Rows lie near named flat spaces through zero. A row that begins with a name and a colon came from that space; any other row is followed by the name of its block's space that it lies nearest.
q922q21: [  57 -208   52  -65   37   17  118  -59  -61  -49  -57 -177  -82  242
    4    1   81    6  263 -147]
q922q21: [ -64    6 -336  -49  -71  -91 -172  181 -331 -191  194   46   54 -244
  102  206 -121  112 -105  -21]
q126q485: [ 380 -194  143  -38    5  126  246   17  242  298  108  -17  197  393
   81  -54  139  249   -8 -132]
q838q586: [ 134 -366   -1  -17  -44 -172 -122   28 -128 -160 -128 -342  -18   96
  -31  164 -245  -41   85  -70]
q628q623: [  55   19   45  109   20 -288 -188 -100 -347 -280 -199  -21 -250 -368
  111  191  -79  225  234   28]
q628q623: [-163  -78 -194   24    7   10   64  185 -106  -22  -80 -179  -76  235
   10   29    3 -138  -70  126]
q933q207: [  17  -13   95  148   22 -177  -14   -6 -127 -224 -167 -156 -389  -57
   -1   89 -120 -142  242  350]
q628q623: [   9   48 -161  102   34    8   35  -84 -355  -27  -70  -87  -45 -128
 -130   24  106   92  141   54]
q933q207: [-119   13   50 -171   94  -45 -165  178  247  122  -47   55  173  102
   34  -12   25  -90 -252   17]
q922q21: [ -96   71   53   84  -40   50   12  -23  -12  -79  -73   67 -196 -210
 -230  -60   17 -238  -44  288]
q933q207: [  25   73   82 -308   14  -31 -117   70 -143   98   90  112  293 -174
  -65 -125  121   93 -110 -171]
q126q485: [-141 -159 -399  215  -57  -88 -127  127 -298 -336   67 -199 -113  -28
  194  370 -340  -56  -64   21]
q628q623: [ -16   -5 -313  226  -59    8   95   10 -118    4  108  -17   21  -21
  -58  -60   14  117  -13   46]
q838q586: [  63  -41  312 -144  111  -64 -119  -81  191   -8  -53   59   63  -47
    9  -46    0  -67   22  -66]
q126q485: [ 163 -114  -47  -35  -64    6   78   23  134   80   57    2   26  147
   68  -11    8  165   15  -83]
q933q207: [-257 -125 -444  142 -113  138  256   16  -41    1  -33 -293 -116  462
   -3  -74  -13  -95  125 -145]
q933q207: [  80  -15  118  -75   34  -41   -6   31   42    0   23  -65  -42   54
  -50  -24  -25 -110   99  140]
q126q485: [-141   44 -226  174  -13   89   -9  -37 -283 -165  167    6  -41 -164
  -63  176  -14  -37  103  -25]
q628q623: [ -95  190  -66   70   71 -131 -319   53 -222 -107   47  230  147 -565
  -58  112  -36   59 -266  131]
q933q207: [-225  -77 -502 -159 -153   33  -65  180  -77 -129  214  127   70 -117
  -21  -57   -8   18 -205 -143]
q933q207: [ 196 -168 -251  376  -11  139  284 -124 -110  -43  111 -290 -106  288
   17   93 -162  -38  166  142]
q922q21: [ 224  -62   19  -73  -73 -198 -106  -32 -217 -206  -13   46 -198 -284
   91  146  -61  258  213    8]
q628q623: [ 268 -175   17   34  -94  -44   92  -87  284    8   28 -103 -101  187
   61  -46 -186   44  118   24]
q922q21: [ -40 -268 -700  321  -72   56   25  176 -350 -173  395 -257  192  182
  124  338 -260   96  -69 -131]
q922q21: [-165  114  -63  101   16 -256 -256  160 -531 -266   52   28  -41 -405
   62  256  -36  127   81   37]
q922q21: [  67  170   58  -15    4    6   55  -69   62  209 -104   41   48  -16
  -91 -180  116   92   -6   68]
q838q586: [  15  113   18  130  114   32   13  -50 -144   75   85   92  222 -116
   29  -43   93  117 -106  -49]
q126q485: [-172  -22  -71  162  -62  -22   13  -77 -197 -256  -98  -87 -271  -76
   56  136 -109  -82  153  -28]
q922q21: [  19  -58  102 -319  -74   77  121  -49  288  224  -91  -19  129  329
   65 -253  103   79    5 -364]
q838q586: [   9  -28   36   18   84   53   -5   -2  -60    3  -18   61   62  -67
  -24   24   88    0 -109   22]
q628q623: [ 147  -70  101 -204  -46 -147 -157    4  121  -32  -40   61  -26 -102
   53   48  -51  145   61  -86]
q628q623: [ 31 -27 165   8 -21 -36  -5  84 -77   8  -1 -62 -51  52 -34 134  38   9
 137  21]
q126q485: [  62  -76 -198   98  110  -91  -75   37 -314   56  -23 -224  212  105
   57  177   14  235   71 -137]
q933q207: [  43 -104  -89   52  -73   49  -21   70  230  -80  118  105  -77   -5
   75  130 -140  -50 -158   88]
q922q21: [  44   54  117   58  -46  -73  -55  -90   96   -6  -93  110  -48 -182
    3  -43  -35   87  -41   -3]
q838q586: [ 143 -113  117  -39   21  197  190 -128  377  174    9   68  103  252
   49 -157   56   -6 -125 -134]
q922q21: [ -90   98  125   89   64   72  168   81  -56   49   24   24 -102  128
  -20  -44  192  -85   92  158]
q838q586: [ -47 -247 -482  116 -129   96  140  197   55  -41  351  -96  112  352
  160  100 -125   72  -79 -179]
q838q586: [  94  118  236 -402   -4  -48 -125  126  377  275   19  316  222  -76
  -22 -217  197  144 -220  -62]
q126q485: [ 167  -79  232 -228   33  -81  -23   -7  -96  -16  -77   51  -37  -81
   -3  -19  158  146  142  -73]
q922q21: [-154 -124 -286   98    0  197  127   74    8   21  176  -52  220  218
   38  -45  -45 -128 -275 -133]
q126q485: [-148  -54  -70  -47 -107 -211 -117   33   -6 -147 -258 -168 -198   26
   93   -1 -199  -41   36  -39]
q933q207: [-134 -168 -280  266   -8  -93   -3   -1 -249 -343  -71 -262 -269   29
   86  173 -260 -167   91  141]
q838q586: [-164  138 -113  109  -82  -62  -55 -133 -188 -254  -71  -10 -373 -274
 -109   73  -66 -100  305  132]
q126q485: [ -33  -60 -120  325  113  169  237   29 -215  126  -11 -295  127  387
   18   86   22  -80  -44   54]
q922q21: [-187   24   -8  121   -6   84  -58   14  118 -115   15  174  -58 -187
  -41   40  -52 -200 -253  108]
q126q485: [-132  247   28  -57   45  -33 -160   77  -44   40   24  265   89 -296
   10   20  121   83 -169   35]
q628q623: [ 320 -129  131 -201  -59  -59   30  -84   56  164  -42  -81   85  140
    4  -14   78  315  241 -258]
q628q623: [  72  256  466 -287  109 -182 -232 -111   45  -86 -207  216  -95 -461
    7 -170  -43 -142  -78  235]
q838q586: [ 145   96  102   63   58 -143 -141 -100  -37   61    1   72  183 -175
  126   56  -38  293   10 -154]
q933q207: [  39  107  446 -294  137   -1 -209 -118   69    9  -56  159  179 -236
   23    0   11  -97  -85 -147]
q933q207: [  81  -62  -67  111  -68  -23   70  191 -195  -48  133   99  -98  -35
   84  211  131  255   51   47]
q933q207: [-220  196  267 -361   62 -195 -372  108   76  -16 -185  221  106 -365
  -33 -101   34 -107 -250  -10]
q628q623: [ 111   17  145  -14   71 -141  -75   21   14  103  -51  -11  184  -17
   62  -82  -11  124  -92  -21]
q838q586: [-144  -58   78  -99   85  -74 -237  190  361 -148   32   21  -27    2
   49   58 -291 -467 -323  318]
q922q21: [ -61   57  191  -85  -16 -143 -159  -13   56  -96 -110   70  -77 -203
   -3  -31  -73  -67  -12   25]
q922q21: [-286  368 -278   97  -30  -88 -117  292 -293   -5  163  237   54 -298
   75   57   92  125 -219  184]
q838q586: [-199  202  -51  -30   80   15  -67  161 -184  -13  169  220  105 -226
  -48  -33  189  -26 -124  100]
q628q623: [ -79  -67 -351  102  -86  -49   87   59 -214  -88  -84 -125 -148   87
   88   26  -15  136   40  -16]
q126q485: [ 100  -97   49 -273  -55 -165 -153   48  126   38  -62  -47   67   14
  -12  -62  -55   87   40 -119]
q838q586: [  55 -132   -3   41   49  -26   82  -22 -148    4  -78 -116  -11  163
   73   63  120  187  171 -167]
q628q623: [  22 -124 -377  283  -94  174  232   85 -111  -73  251  -87  -12  144
   30   45 -145  -93 -162  157]
q126q485: [-418  346 -232   58  -42  213  -46  181 -131   47  273  277  151 -275
 -206  -21  131 -227 -301  134]
q628q623: [  -6  152  245   94   29  -90 -115 -248   24 -178  -64  159 -221 -371
  -40   30  -25  -11  244   38]
q126q485: [ -96   66   85  169   -7  -30  -39  -95   -8 -233  -78  -45 -237 -134
   78   79 -269 -271  -15  198]
q933q207: [-169 -101 -306  216   83  -11  -79   73 -186 -100   73 -218  186   78
   21  104 -199 -156 -180    9]
q628q623: [ -17  -56  109  -74  111   99  -79   60  230  113   -3  -95  129  166
 -154   51  -47 -312 -132  150]
q838q586: [ -41   -8   47  -54  -32   63   80  -18  273   -9   -8  -29 -178  232
   83    5  -61 -144  112   22]
q933q207: [  80   42  122  -37  -59  -35  171  -87   98  105 -213 -107 -242  190
  -48 -171   96   38  266   79]
q933q207: [-201  -59 -224  169  -56   69   10  155 -290 -352  218  -36 -257  -99
    7  289 -138 -265   53  214]
q838q586: [ 21  32  33  69  30 119 119 -35  37  70  34 -68  23 176  45  18 -25 -81
   4  20]
q126q485: [ 411  -80  457  -50   81  264  300 -108  365  418  159  123  293  340
  -26 -134  281  169   17 -163]
q922q21: [ -12  276  209  -72  -56 -193 -128   -1  -68    2 -144  202 -108 -397
  -44 -143   54   98  -20  158]
q126q485: [-222 -163 -298   60   34  -36  -72  142 -130 -203  -32 -168  -53   65
    9   78 -142 -229 -149  105]
q838q586: [ -30  -39  246  163  161  -43 -134 -151  -49 -233 -162 -155 -127 -130
  -14  151 -259 -374   -7  225]
[-123  140  -11 -131   18   69  -86   30  -36  -65   69  194  -16 -271
 -117  -48   59 -168 -130  138] : q628q623
[-169  193  231  -43   43  -69 -198   12 -110  -72  -12  252  105 -397
   18   10   50   -1 -175  -73] : q126q485
[-120  151  230 -568    6  -60 -242  130  431  148  -65  314  159 -119
   14 -243   96  -86 -294  -93] : q628q623
[ 221 -235  133  -66 -124    9  161  -75  284   84  -55 -199  -65  369
   36  -80 -121    6  159 -135] : q126q485
[ 187 -177  -70  162   31  -20   96   -8 -305  105   18 -218  297  188
  129   87   -3  316  -19 -286] : q933q207
[ 129  -81 -233  115 -192  101  332    6  256  124   41   41 -180  291
   88 -168   58  200   20   17] : q126q485
[ 242   -7  227  -95  -53  -25  167 -251  170   82 -224   -2 -235   88
   23 -174  108  193  317  -84] : q933q207
[ -17  122  -35   91   74  292  218 -107   83  196   16  130  140  -17
 -196 -288  162 -183 -308  184] : q838q586
[  98 -124  176 -139   64   56  -82  -11  158   28   95  163  229 -113
  -45  -50   37  -29 -220 -108] : q838q586
[-205   68  -71   43   97   18 -133  131 -158 -190  147   85  -30 -188
  -20  168  -20 -220  -83  183] : q838q586
[-122  -22 -299  133  -32  -17 -149  105 -178 -131  212  -20  162 -133
   44  194 -193  -16 -165  -54] : q126q485
[  78 -123   40 -279 -117  -77   -2  -74  250   89 -128 -101    1  221
   50 -149  -39  117  150 -309] : q922q21
[ -94   97  234 -241   46   78  -24   -7  302  115  -30   87   -2  111
  -62  -99  105 -186   42  -24] : q933q207
[ -50   -5 -415  222  -59  162   88  161 -211   15  246  -38  155   37
    5  136  -93  -22 -276  108] : q838q586
[ 199  138  123  -51 -121  -57    6 -118  135   94  107  165   57 -201
  -28 -186  -39  167   42  -38] : q126q485
[  69 -170  -81 -180   49  123   99   36  -24   87  138  -54  161  211
  -84  -57  177   28   80 -165] : q628q623
[  99 -134 -406  195 -136   80  105   -9  -75   42  156 -115   95  124
    7   95 -101  199  -12 -131] : q922q21

Rows lie near named flat spaces through zero. A row that begins with a name and a colon came from that space; any other row is followed by the name of its block's space that it lies nearest.
q85_q119: [   6 -224 -161 -114   81 -416  -53 -159   41   65   47  318  352 -107
 -549   95  221   15 -267 -183]
q94_q197: [-162  -38   54 -101  -31    2  109  173 -137   97   27  128   75   27
 -143  -82 -117  -56  -64    3]
q788_q580: [  56 -121 -218   -5  156 -163 -161 -229  148 -167  -36  116  273 -249
 -275   -5  262   91 -164  -57]
q753_q798: [ 356  232  101   40    8  204  -65 -157  313 -142   44 -318 -407   58
  444   -1   15  129  357  245]
q85_q119: [ -20 -127 -293   20  154    9  300  131 -205  177  -22   30  241   37
   64 -187   70 -126 -141 -112]
q753_q798: [ -20   11  -64   60  -38   94  -15 -116  -35  -93    8   -3   41  -14
  108  111   19  118 -115 -222]
q94_q197: [  31   73    9  146   -6  -90 -220   74  116  141 -166  -11 -175   52
 -179  195 -199  -25   57  -28]
q753_q798: [  87  105  -86  200   39  -49 -492 -257  191   30 -268 -221 -303 -142
  -84  468   29  148  -61   50]
q753_q798: [   1  215   88   56   23   19 -132 -105  -40  -49   34 -188 -385  -15
  257  206   83  -34   78  -37]
q85_q119: [251  24 -87   2  58 -54  31 -39 229  83  20  11 -69  67 -45  -4 -43  83
  99  44]
q94_q197: [-131   11   54  -71   17  161   87    4 -292   -5  -37 -228  -11  -15
  297  -30  156 -128  -42   64]
q753_q798: [ 244  108  312 -210  -76  126   -7  -64  203 -220   42 -212  -93   93
  272 -205  102  -40  409  266]
q85_q119: [  47 -103 -118  181   60  -54 -352 -211  245 -296 -123   97  121 -164
  -32   79  190   92   40 -157]
q94_q197: [   6  202  176  102  -53  182 -131  100  -75   73 -196 -369 -335  111
  303  112 -134 -141  205  137]
q85_q119: [ -74   98  113   97  -87   53  238  179 -173 -108  120  -91   10  103
  300 -258  -55 -218  143  -23]
q788_q580: [-321  125  170  -50 -118   41  276  155 -608  226   71 -290 -139   80
  230   70  -18 -270 -204   72]
q788_q580: [ 169 -126 -238  -14  128  -27  201   55  141  176   50  159  167   21
 -202 -137  -92  119  -84   51]
q85_q119: [-254   10  181  111 -149  -30 -152 -110 -158 -278   71   40  121 -120
  -56  120   33    0 -170 -198]
q788_q580: [ -38  -90 -114   12    7  163  162   66 -109  180  -25   -6  100   28
  -30    8 -154  117 -196   36]
q753_q798: [ 386  -57 -142  -23  137 -159  -47 -107  389   92  -17   38  -18   31
 -158  -31   64   90  162  158]
q94_q197: [  58   24  382 -114 -306  135 -469 -307  218 -230 -159 -170 -203   34
  129  371   59  227  186   97]
q753_q798: [  37  159  121   55  -82  193 -184  -92  165 -173  -15 -107 -240  -43
  151  108 -114  181  109   58]
q788_q580: [ 377   85 -106  106   66   91 -288 -205  413 -149 -242 -244 -122   -9
  196   55   94  110  288   76]
q94_q197: [ -91  -97   67   70  -79  -50 -219   26  117    7  -59  187  -48   -3
 -179  140 -114   83   20   -5]
q753_q798: [ 406   60    4   31  151  289 -137 -268  273  -82  -87 -383 -221    7
  391   86  145  172  210  234]
q788_q580: [ -44  144  176  -47  -68   28   -1  113   18 -130   63    8 -191   72
  209 -118  -21 -120  268  -15]
q85_q119: [  16 -150 -172   -5 -106  -75  282  162   29  159   52  239  258  119
 -173 -180 -185   62  -77  -43]
q94_q197: [-460   -4   15 -103   19  -71   86  149 -564   82  -17   52   67  -34
   41   54  159 -305 -236 -295]
q85_q119: [ 367  206  101   20   91  -74  -52  -85  352  -59  119 -104 -287   56
   42  -25  -30   29  297  135]
q788_q580: [-187   61   70  136  104  134 -200   52    0 -106   17   67 -178 -163
  -48   71 -120   60  -43   27]
q94_q197: [ -44    6  117  -80 -136 -286 -102  -71   52 -127   70  153   41    3
 -150   37  128  -78   67 -119]
q788_q580: [  84   22 -130   70   43  -55 -218 -131  239   37  -49  134  -86  -83
 -282  251 -116  253 -122 -107]
q94_q197: [-148  -63  170  -67  -94  138   85  119 -135  -31   45   -7   -6   45
  171 -127  -20  -60   81  158]
q788_q580: [ 387  -41   21  -10  -42 -141 -381 -309  649 -133  -39  142  -47  -55
 -359  199  -36  374  147  115]
q788_q580: [  76  -49   -5 -110  -45   52  124  -90  -24  -59   21  -65  213   10
   25  -85   79   50  -60    2]
q753_q798: [-182   97   58  -78  -84   84  191  100 -262  -31   88  -46  -57   43
  255  -92   22 -111   -6  -83]
q753_q798: [-125  -73 -173  155   32   20  -64   45  -48   81 -109   50   58  -92
 -123   71  -94   58 -180  -10]
q94_q197: [ 164   82  154 -105 -142  -72  -63 -195   70 -130  -17 -254  -63   44
  199   28  214  -50  178  140]
q94_q197: [   7   63  130   49  -30  -43  -51    1  -50  -84  -25 -199 -108   15
  218  -58  131 -195  182  147]
q85_q119: [-606 -235  -86 -207  -63  182   46  228 -495  408 -137  286  140  -91
 -403  253 -254  158 -584  -58]
q94_q197: [ -61  -25  178    6  -76   36 -151  -54   -4 -123  -14  -24  -50    3
   90   73   58  -15   82   13]
q85_q119: [-297 -138   45 -102  -23   18  -54   23 -285  118  -49  100   73  -46
 -131  178   40   -9 -250  -81]
q788_q580: [ 106 -137  -36   54   75  166   58   35   98    0  -23    0  146   12
   21 -139  -67   78   29  131]
q753_q798: [-237   -2 -198  101  242  347  307  228 -411  278   65 -110 -199  -41
  336  -57  -94  -38 -225  105]
q788_q580: [  73   72  181 -121 -105 -199   42  -78  -15  -25  111  -76  -39   62
  -20    9  116 -110   82   63]
q788_q580: [-270   21   57   44 -105  -90 -240  -53 -121  -23  -43  130  -98  -75
 -152  311  -24   44 -178 -228]
q85_q119: [ 149  -52 -352   24  218  119  448  242  -50  294   32   27  121  108
   83 -305 -136  -34  -42   21]
q753_q798: [  55   81  -52  -26  -22  -67  124   63   -5  134   34  -47 -136   67
   55  -29  -38  -43   54   81]
q94_q197: [-113 -115 -142   13  159  176   40   67  -67   65  -26   83  111 -130
 -105  -59  -67  105 -192   71]
q85_q119: [-168   41  -80  -68  135  157  319  206 -395  264   39 -100  -16   33
   97  -75  -81 -129 -206   -4]
q85_q119: [-262  -29  218  -59  -24 -164   98  225 -206   37  201  267  -18   55
 -150  -83  -63 -210    9  -87]
q753_q798: [   7   25  -30   37 -135  -26 -243 -111  205  -89 -127   69   17  -69
 -209  168 -112  204  -47  -63]
[ -85    8   35 -215   51  -38  461  291 -296  248  188   26  -19  149
  121 -302    5 -261   54  134] : q753_q798
[  13   76  144  184  -35   -3 -264  -75  147 -182  -25  -60 -137  -65
    3  105  -49   25  104   38] : q753_q798
[   6  115  130 -174   24  134  -42   17  -25  105  -40 -159 -259    8
   78   74  -29   21   74  216] : q753_q798
[  24  165  104   87   -7  156 -288 -119  106 -178 -125 -224 -244  -88
  185  144   10   59  122   69] : q788_q580
[  64  -60   89 -105    9   33  -81  -55  125 -130  -17   49  120  -22
  -64  -73   62   40   87   29] : q753_q798
[  49   32   33  -48 -132   26  186   70 -128   -4  -68 -251   36  139
  368 -200  119 -212  198  126] : q85_q119
[  57  118  173  194 -150  273  -34 -102   34 -435   15 -301  -26    9
  582 -160   78  -26  255   25] : q753_q798
[-221  -27  -40  -11  -13   50   33   60 -241  176  -18   71   -7   -8
 -114  185 -113   46 -272 -144] : q85_q119
[ -84   22 -119   47   -1  -21 -258 -203   31  -44 -108   29   -6 -171
 -204  311   20  201 -258 -166] : q788_q580
[ -94 -101 -110 -115  -65   14  357  137 -128   17  160  261  291   78
  -33 -236  -64   24 -117 -212] : q753_q798
[ -55   59   80  -22  -56 -191  -10   38  -95  -36    2  -34  -43   47
   74  -35  138 -235  124  -53] : q85_q119
[ -94   -5  190  -48 -162  -56  143  164  -47  -41  159  175   -4  147
   51 -139 -102  -96  146  -61] : q94_q197
[-369 -232   79  -24    1  -76  261  295 -391  100  169  310  224   67
  -56 -196   -2 -249 -120 -116] : q94_q197
[ 212   25   94   64   28  -44  -84   14  351  -42   83   91 -110   18
 -155  -68 -161  104  201  190] : q753_q798
[ 401   81  -75  -49   85   38  -67 -217  426 -141   60  -30 -158   19
  163  -19  112  203  254   34] : q753_q798
[ 109   42  -28   32   77  -54  -93  -26  122  163  -25  -29 -196   -1
 -131  154  -80   69   -4  117] : q753_q798
[ -15  -98 -199  -27   76  -81  299  141 -133  222   78  162  178   79
 -121 -112  -57  -49 -158 -132] : q788_q580
